(in the rows, 128 means zero)
Here are made-up things, facts about them, and rows of numbers that follow some of those facts. Name the thing behind each unnamed row.

How the things are related:
K_111 (berus K_648, K_728)
K_124 (zupes K_709)
K_131 (berus K_648)
K_133 (berus K_838)
K_158 (berus K_247)
K_16 (berus K_906)
K_163 (berus K_840)
K_171 (berus K_268, K_99, K_385)
K_183 (berus K_987)
K_184 (berus K_401)
K_185 (berus K_879)
K_187 (berus K_392, K_486, K_870)
K_188 (zupes K_834, K_606, K_913, K_653)
K_196 (zupes K_814, K_895) (berus K_99)
K_203 (zupes K_181) (berus K_345)
K_207 (berus K_697)
K_22 (berus K_330, K_713, K_124)
K_229 (zupes K_469, K_8)
K_236 (zupes K_162, K_440)
K_247 (berus K_147)
K_255 (berus K_131, K_840)
K_268 (zupes K_81, K_746, K_699) (berus K_648)
K_275 (berus K_79)
K_289 (zupes K_207, K_987)
K_290 (zupes K_224)
K_30 (berus K_974, K_611)
K_300 (zupes K_98) (berus K_203)
K_313 (berus K_70)
K_336 (berus K_30)
K_345 (berus K_99)
K_353 (zupes K_207, K_424, K_644) (berus K_713, K_524)
K_383 (zupes K_504, K_665) (berus K_185)
K_385 (zupes K_965, K_835) (berus K_840)
K_391 (berus K_8, K_651)
K_401 (berus K_913, K_8)
K_417 (berus K_131, K_840)
K_42 (zupes K_54) (berus K_330, K_486)
K_436 (berus K_330)
K_44 (berus K_879, K_147, K_188, K_408)
K_450 (berus K_648)
K_469 (berus K_330, K_906)
K_471 (berus K_545)
K_486 (berus K_648)
K_488 (berus K_183)
K_492 (berus K_268, K_381, K_385)
K_504 (berus K_778, K_440)
K_510 (berus K_957, K_99)
K_518 (berus K_147, K_861)
K_524 (berus K_974)
K_54 (berus K_648)
K_545 (berus K_44, K_54, K_601, K_840)
K_548 (berus K_642)
K_562 (zupes K_499, K_356) (berus K_709)
K_564 (zupes K_8, K_825) (berus K_313)
K_57 (berus K_894, K_356, K_564, K_762, K_611, K_913)
K_571 (berus K_131, K_440)
K_582 (berus K_733, K_124)
K_584 (zupes K_965) (berus K_401, K_987)
K_592 (berus K_510)
K_601 (zupes K_313)
K_606 (berus K_879)
K_611 (zupes K_589)
K_617 (berus K_408, K_642)
K_62 (zupes K_255, K_732) (berus K_54, K_450)
K_642 (zupes K_479) (berus K_124)
K_651 (berus K_648)
K_669 (berus K_268)
K_672 (berus K_196, K_504)
K_685 (berus K_902)
K_697 (zupes K_158) (berus K_651)
K_70 (zupes K_255) (berus K_733, K_99)
K_700 (zupes K_782, K_481, K_665, K_98) (berus K_648, K_651)
K_706 (zupes K_825) (berus K_499)
K_709 (berus K_330, K_840)
K_711 (zupes K_488, K_171) (berus K_589)
K_712 (zupes K_746, K_481, K_571)
K_717 (zupes K_606, K_471) (berus K_336)
K_726 (zupes K_592)
K_733 (zupes K_479, K_504, K_345, K_471) (berus K_651)
K_734 (berus K_732)
K_738 (berus K_612)
K_740 (berus K_782)
K_753 (zupes K_672) (berus K_181, K_651)
K_758 (berus K_163)
K_762 (zupes K_181, K_454) (berus K_746, K_518)
K_768 (zupes K_424, K_644) (berus K_131)
K_778 (zupes K_183) (berus K_99, K_840)
K_782 (berus K_440, K_592, K_8)
K_788 (zupes K_469)
K_79 (berus K_685, K_158)
K_8 (berus K_974)
K_819 (berus K_300)
K_82 (berus K_44)
K_825 (berus K_268, K_601)
K_838 (berus K_524, K_247)
K_840 (zupes K_336, K_111) (berus K_330)
K_842 (berus K_417)
K_861 (berus K_181)
K_870 (berus K_504)
K_879 (berus K_147, K_486)
K_894 (berus K_147, K_642)
K_895 (berus K_79)
K_902 (berus K_147)
K_906 (zupes K_870) (berus K_345)
K_913 (berus K_417)
K_951 (zupes K_759, K_207, K_345, K_612)
K_957 (berus K_99)
K_974 (berus K_408)
K_976 (zupes K_224, K_974) (berus K_401, K_440)
K_987 (berus K_778, K_268, K_685)
K_989 (zupes K_589)
K_99 (berus K_648)
K_997 (berus K_504, K_472)
K_998 (berus K_440, K_70, K_825)

Known rows:
K_571: [136, 127, 136, 134, 119, 115, 113, 129, 126, 120, 122, 129, 130, 128, 112,
 126, 131, 138, 130, 129, 120, 144, 130, 121, 128, 133, 129, 128]
K_440: [140, 130, 122, 117, 135, 120, 121, 118, 120, 118, 128, 123, 136, 113, 117,
 138, 120, 152, 116, 119, 130, 137, 129, 125, 121, 130, 130, 144]
K_976: [140,  87, 128,  95, 115, 161, 146, 138, 126, 149, 121, 134, 175, 126, 132,
 148, 181, 140, 155, 104,  84, 165, 113, 147, 132, 105, 114,  82]
K_712: [108, 114,  95, 131, 126, 135, 124, 131, 129, 146, 145, 115, 134, 129, 151,
 127, 140, 119, 139, 122, 121, 128, 135, 124, 126, 130, 130, 131]
K_131: [139, 129, 129, 122, 136, 120, 133, 124, 123, 124, 119, 128, 124, 120, 112,
 131, 130, 142, 115, 135, 126, 129, 127, 121, 130, 133, 137, 133]
K_642: [102, 116,  81, 125, 143, 124, 127, 129, 102, 136, 152, 109, 124, 129, 155,
 103, 137, 100, 140, 106, 121, 121, 139, 123, 128, 123, 144, 117]
K_479: [125, 137, 106, 137, 128, 112, 115, 147, 117, 137, 137, 106, 122, 129, 138,
 110, 127, 117, 125, 112, 120, 134, 149, 100, 113, 122, 136, 134]
K_54: [137, 130, 128, 125, 132, 123, 133, 128, 122, 124, 121, 126, 123, 121, 114,
 131, 133, 136, 118, 138, 128, 128, 127, 120, 134, 134, 139, 130]
K_62: [116, 103, 120, 132, 124, 146, 127, 117, 146, 135, 136, 126, 139, 137, 137,
 140, 168, 128, 143, 149, 121, 121, 105, 140, 156, 143, 131, 123]
K_697: [115, 105, 112, 127, 134, 133, 138, 124, 129, 137, 138, 125, 133, 122, 127,
 130, 147, 120, 132, 136, 126, 120, 130, 133, 141, 138, 133, 120]
K_612: [136, 136, 135, 128, 133, 127, 129, 135, 137, 130, 129, 123, 124, 123, 135,
 132, 119, 127, 112, 127, 134, 129, 137, 120, 116, 117, 118, 143]
K_111: [137, 128, 141, 135, 124, 122, 126, 135, 129, 124, 119, 133, 122, 129, 111,
 128, 136, 128, 122, 142, 127, 135, 129, 121, 137, 134, 133, 123]
K_584: [136,  97,  93, 153, 146, 142,  92,  91, 179, 124, 139, 142, 154, 162, 142,
 114, 160, 117, 141, 119, 145, 102,  86, 140, 148, 160, 119, 154]
K_825: [135, 121, 107, 126, 114, 124, 125, 147, 120, 120, 113, 171, 130, 116,  99,
 135,  86, 132, 138, 155, 127,  99, 141, 141, 122, 143, 119, 116]
K_834: [134, 137, 134, 133, 123, 127, 125, 138, 130, 131, 126, 128, 126, 129, 133,
 131, 121, 134, 119, 126, 131, 134, 132, 118, 120, 124, 123, 140]
K_685: [134, 153, 131, 124, 128, 129, 135, 127, 136, 124, 122, 119, 131, 134, 118,
 124, 117, 137, 130, 121, 139, 123, 126, 126, 124, 126, 129, 121]
K_592: [136, 130, 130, 128, 127, 127, 124, 131, 122, 119, 125, 130, 126, 123, 116,
 135, 132, 133, 120, 131, 130, 140, 129, 126, 132, 131, 130, 134]
K_997: [136, 131, 136, 133, 114, 123, 110, 128, 130, 119, 123, 133, 129, 130, 118,
 133, 127, 133, 129, 125, 118, 145, 131, 129, 125, 130, 125, 134]

Name these rows:
No name comes twice in this set of rows, the named rows included.
[160, 116, 139,  91, 118, 170, 160, 158, 125, 154, 103, 137, 165, 129, 136,
 157, 167, 146, 129, 107,  97, 166, 110, 120, 126,  91, 112,  95] | K_224
[139, 129, 129, 123, 141, 120, 138, 129, 118, 124, 121, 124, 125, 119, 111,
 129, 131, 139, 113, 137, 135, 124, 128, 117, 135, 133, 136, 129] | K_651
[133, 128, 149, 134, 129, 119, 126, 134, 117, 120, 123, 132, 130, 129, 113,
 123, 128, 133, 129, 129, 133, 139, 124, 126, 136, 129, 124, 121] | K_391
[134, 130, 142, 132, 122, 121, 116, 131, 121, 116, 127, 131, 134, 127, 116,
 131, 124, 134, 129, 121, 128, 147, 129, 127, 129, 127, 122, 132] | K_740
[139, 131, 130, 125, 133, 123, 134, 131, 124, 126, 122, 127, 125, 121, 114,
 132, 130, 135, 114, 138, 131, 128, 129, 118, 134, 131, 134, 133] | K_728
[138, 138, 133, 130, 129, 138, 128, 132, 136, 132, 127, 127, 133, 131, 142,
 142, 127, 141, 117, 130, 138, 131, 118, 119, 125, 125, 122, 150] | K_732
[111, 112, 114, 126, 123, 134, 124, 117, 132, 136, 131, 133, 122, 132, 153,
 127, 137, 114, 140, 130, 107, 119, 121, 142, 126, 128, 136, 123] | K_562
[137, 126, 142, 130, 120, 136, 115, 117, 138, 123, 118, 134, 129, 142, 139,
 138, 149, 143, 132, 145, 113, 130,  92, 131, 142, 136, 135, 134] | K_255
[136, 136, 142, 130, 130, 123, 139, 135, 132, 134, 120, 123, 130, 129, 123,
 123, 123, 139, 123, 137, 136, 123, 128, 117, 128, 130, 126, 124] | K_861
[134, 130, 134, 134, 123, 115, 110, 134, 115, 115, 131, 124, 133, 128, 116,
 124, 129, 135, 132, 118, 127, 150, 130, 121, 126, 128, 128, 130] | K_782
[109, 114,  81, 130, 128, 133, 124, 129, 118, 137, 148, 115, 126, 126, 137,
 125, 154, 108, 139, 124, 115, 129, 141, 122, 135, 133, 142, 126] | K_300
[136, 127, 133, 131, 130, 124, 130, 132, 120, 124, 125, 131, 125, 125, 116,
 130, 132, 132, 121, 136, 130, 134, 127, 122, 136, 131, 132, 131] | K_313
[136, 130, 142, 129, 124, 116, 120, 127, 127, 125, 116, 135, 122, 130, 125,
 126, 126, 133, 124, 135, 114, 130, 122, 125, 123, 129, 135, 128] | K_842
[133, 127, 161, 140, 124, 113, 125, 135, 125, 127, 119, 131, 132, 138, 124,
 116, 124, 133, 136, 132, 126, 135, 120, 126, 129, 129, 122, 115] | K_57

Now the same things, written a new way:
Some rows with their names:
K_562: [149, 140, 113, 157, 156, 123, 136, 144, 140, 123, 140, 122, 129, 124, 135,
 146, 124, 153, 134, 117, 149, 106, 118, 124, 120, 140, 122, 112, 124, 145,
 113, 143, 119]
K_738: [109, 119, 128, 134, 144, 123, 125, 129, 133, 130, 136, 137, 121, 132, 125,
 137, 110, 129, 124, 126, 131, 125, 127, 139, 136, 117, 133, 131, 129, 137,
 131, 129, 127]
K_825: [ 82, 121, 101, 118, 109, 133,  92,  80, 113, 108, 105, 113, 111, 167, 117,
 156, 181, 107, 107, 161, 111, 127, 125, 123, 110, 101, 110, 166, 110, 136,
 119, 158, 161]
K_564: [113, 123,  98, 193, 137, 124, 111,  80, 102, 133, 112,  86, 137, 142, 139,
 176, 169, 130, 123, 138, 126, 117,  88, 107,  72, 103,  98, 163, 108, 161,
 119, 134, 155]
K_158: [104, 105, 132, 104, 112, 134, 124, 138, 149, 114, 125, 119, 115, 133, 137,
 108, 129, 115, 122, 135, 127, 144, 132, 134, 132, 117, 121, 123, 139, 134,
 135, 131, 115]
K_782: [100, 131, 158, 111,  95, 117, 151, 120, 124, 159,  87, 134, 131,  85, 112,
 130, 104, 118, 149, 146, 117, 129, 157, 100, 144, 132, 121, 168, 131,  80,
 103, 142, 127]
K_440: [124, 162, 118, 110, 105, 156, 122, 103, 122, 111, 119, 134, 122, 133, 115,
  96, 112, 122, 123, 125, 106, 130, 149, 110, 138, 132, 120, 134, 140, 140,
 143, 120, 124]
K_571: [ 93, 125, 145, 105, 101, 124, 147, 129, 131, 159,  91, 147, 126, 103, 117,
 137, 110, 119, 156, 132, 116, 112, 168, 107, 146, 144, 123, 168, 128,  80,
  88, 146, 142]
K_275: [107, 102, 134, 126, 128, 125, 131, 148, 142, 114, 134, 119, 118, 130, 127,
 125, 122, 131, 124, 132, 130, 130, 121, 127, 120, 120, 126, 119, 129, 139,
 127, 128, 117]
K_62: [159,  93, 118, 147, 145, 142, 141, 138, 144, 135, 151, 128, 147, 133, 130,
 127, 115, 165, 140, 129, 132,  96, 127, 121,  91, 148, 163, 131, 116, 166,
  94, 123, 151]
K_840: [164, 166, 110, 147, 141, 140, 128, 128, 135, 113, 134, 119, 128, 120, 148,
 143, 133, 148, 145, 114, 148,  97, 121, 109, 128, 163, 108, 108, 128, 146,
 126, 128, 115]
K_162: [107, 131, 123, 112, 134, 133, 118, 126, 135, 125, 134, 145, 117, 135, 127,
 117, 113, 119, 123, 128, 130, 133, 137, 141, 142, 114, 132, 134, 132, 135,
 135, 127, 129]
K_44: [126, 113, 129, 122, 118, 135, 138, 143, 138, 128, 125, 105, 125, 129, 138,
 115, 129, 129, 129, 128, 133, 143, 125, 134, 114, 119, 116, 120, 134, 136,
 122, 137, 121]
K_733: [196, 126, 170, 171, 120, 102, 147, 123,  84, 139, 134, 119, 157,  83, 130,
 167, 160, 154, 129, 108, 136, 138,  86, 124, 106, 160, 164, 120, 108,  95,
 132,  96, 129]
K_185: [124, 112, 128, 123, 116, 136, 131, 133, 144, 119, 129, 119, 124, 135, 141,
 122, 133, 127, 129, 123, 130, 131, 125, 127, 119, 131, 123, 119, 131, 138,
 123, 130, 125]
K_300: [118, 122, 147, 152, 124, 103, 137, 123, 139, 159, 113, 143, 151,  74, 143,
 143, 113, 124, 156, 125, 135, 109, 120,  90, 119, 154, 119, 142, 124,  96,
 113, 122, 137]
K_644: [112, 112, 110, 100, 160, 115, 125, 154,  93, 143, 114, 121, 118, 150, 105,
 113, 150, 109, 101, 167, 106, 129, 151, 146, 162, 129, 140, 113, 146,  96,
 169,  80, 121]
K_989: [129, 131, 122, 155, 151, 131, 134, 132, 134, 127, 141, 135, 123, 125, 135,
 136, 109, 134, 135, 112, 136, 119, 112, 132, 123, 128, 130, 122, 130, 152,
 130, 121, 124]

Name these rows:
No name comes twice in this set of rows, the named rows included.
[142, 135, 121, 129, 115, 147, 127, 119, 122, 134, 133, 139, 136, 143, 147,
 114, 141, 119, 135, 103, 120, 128, 131, 125, 122, 138, 132, 128, 127, 132,
 127, 123, 153] | K_651
[128, 104, 113, 106, 133, 118, 134, 162, 100, 120, 114, 113, 130, 148, 104,
 117, 165, 120, 100, 155, 104, 123, 149, 133, 142, 149, 137, 103, 139,  93,
 150,  99, 126] | K_987
[144, 145, 119, 144, 127, 145, 132, 125, 128, 114, 131, 121, 126, 130, 143,
 131, 134, 135, 140, 107, 134, 111, 125, 114, 116, 151, 124, 117, 130, 149,
 128, 117, 128] | K_601
[167, 115, 136, 178, 170,  98, 152, 161,  75, 144, 123,  97, 142, 106, 114,
 159, 155, 151, 113, 128, 126, 112, 101, 130, 119, 154, 149, 105, 131, 108,
 163,  59, 111] | K_951
[119, 141, 112, 111, 116, 135, 122, 122, 135, 108, 124, 138, 121, 135, 107,
 111, 114, 122, 115, 133, 115, 123, 146, 119, 137, 129, 128, 127, 132, 125,
 130, 134, 122] | K_870
[146, 128, 115, 145, 146, 116, 131, 145, 143, 124, 136, 125, 133, 130, 131,
 139, 130, 148, 134, 115, 140, 115, 125, 128, 119, 139, 121, 113, 121, 132,
 106, 150, 130] | K_42
[142, 144, 133, 123, 121, 153, 134, 123, 125, 135, 124, 107, 132, 124, 147,
 106, 126, 122, 136, 131, 133, 148, 123, 125, 126, 119, 108, 128, 138, 150,
 141, 117, 112] | K_408
[131, 118, 118, 129, 125, 130, 129, 134, 130, 122, 135, 139, 127, 142, 125,
 131, 132, 131, 128, 114, 119, 119, 134, 128, 121, 132, 134, 124, 120, 129,
 115, 138, 141] | K_669
[123, 144, 118, 135, 125, 136, 125, 117, 127, 120, 124, 130, 124, 127, 118,
 125, 109, 130, 128, 125, 122, 116, 128, 116, 129, 130, 122, 127, 134, 140,
 137, 119, 123] | K_472
[157, 114, 100, 168, 162, 120, 156, 174,  85, 144, 118, 105, 138, 146, 115,
 140, 160, 145, 118, 121, 112,  99, 130, 131, 121, 154, 137,  98, 132, 111,
 132,  86, 140] | K_768
[106, 119, 160, 169, 140, 113, 159, 137, 133, 175, 107, 128, 135,  68, 159,
 168, 101, 137, 187, 111, 146,  92, 122,  92, 121, 161, 118, 156, 132, 111,
 103, 113, 127] | K_712
[135, 124, 118, 124, 128, 129, 133, 139, 134, 117, 128, 124, 122, 136, 125,
 129, 137, 135, 128, 127, 130, 124, 136, 131, 126, 134, 124, 124, 126, 128,
 106, 145, 127] | K_545
[141, 120, 120, 130, 141, 120, 125, 133, 136, 143, 135, 132, 140, 136, 138,
 123, 127, 125, 128, 130, 137, 139, 124, 139, 124, 118, 122, 121, 124, 124,
 112, 149, 141] | K_582

The same things again, as new rows of numbers:
Known rows:
K_712: [128, 137, 125, 152, 129, 114, 138, 109, 124, 154, 160, 154, 148]
K_488: [128, 138, 130, 130, 121, 148, 153, 121, 126, 163, 129, 156, 165]
K_81: [108, 138, 134, 146, 131, 148, 140, 113, 124, 168, 139, 151, 165]
K_768: [116, 134, 139, 119, 127, 130, 113,  98, 127, 140, 125, 160, 163]
K_62: [164, 144, 136,  94, 111, 135, 144, 113, 133, 152, 124, 143, 146]
K_653: [109, 139, 132, 148, 129, 147, 138, 113, 124, 167, 139, 152, 164]
K_717: [143, 142, 123, 158, 130, 103, 125, 114, 125, 145, 152, 154, 145]
K_706: [113, 138, 138, 156, 134, 125, 160, 108, 132, 153, 153, 133, 146]
K_902: [126, 142, 130, 131, 130, 142, 151, 116, 124, 159, 136, 145, 159]
K_611: [154, 142, 121, 167, 153, 166, 128, 119, 132, 162, 130, 138, 166]
K_612: [104, 138, 133, 148, 131, 146, 130, 108, 123, 166, 141, 150, 167]
K_275: [127, 142, 129, 137, 132, 147, 151, 114, 124, 160, 134, 152, 159]
K_762: [144, 140, 138, 110, 136, 127, 143, 105, 128, 148, 141, 142, 147]
K_162: [109, 137, 135, 147, 130, 148, 142, 112, 124, 168, 139, 150, 166]
K_22: [124, 137, 139, 137, 135, 141, 164, 120, 123, 159, 131, 141, 164]
K_778: [148, 134, 132, 124, 118, 118, 159, 120, 127, 152, 147, 149, 161]
K_436: [128, 135, 136, 137, 127, 142, 165, 122, 123, 162, 134, 143, 166]
K_469: [114, 134, 143, 139, 126, 138, 191, 130, 130, 158, 132, 124, 166]

Name these rows:
No name comes twice in this set of rows, the named rows included.
[144, 139, 122, 157, 129,  88, 139, 115, 119, 143, 163, 146, 143] | K_642
[122, 137, 133, 152, 133, 128, 141, 104, 127, 155, 152, 153, 150] | K_711
[122, 141, 139, 132, 129, 140, 139, 119, 125, 163, 133, 140, 169] | K_356
[138, 135, 116, 140, 109, 101, 141, 126, 124, 145, 148, 173, 141] | K_700
[130, 137, 133, 128, 115, 149, 145, 128, 128, 165, 119, 162, 172] | K_571
[131, 137, 136, 131, 121, 141, 144, 125, 125, 164, 129, 147, 173] | K_913
[132, 129, 149, 118, 137, 126, 152, 115, 130, 153, 138, 161, 170] | K_976
[115, 138, 128, 152, 126, 138, 136, 115, 122, 166, 144, 156, 161] | K_481
[127, 136, 132, 129, 119, 151, 151, 125, 127, 162, 121, 160, 169] | K_187
[113, 138, 138, 136, 133, 152, 141, 111, 125, 168, 135, 146, 166] | K_454
[131, 137, 116, 145, 115, 127, 145, 126, 119, 155, 135, 165, 158] | K_471
[115, 137, 139, 130, 116, 142, 173, 131, 132, 159, 125, 135, 168] | K_825
[128, 143, 139, 136, 137, 137, 145, 117, 126, 162, 134, 134, 168] | K_524
[119, 142, 148, 138, 127, 137, 161, 128, 133, 161, 129, 118, 172] | K_8

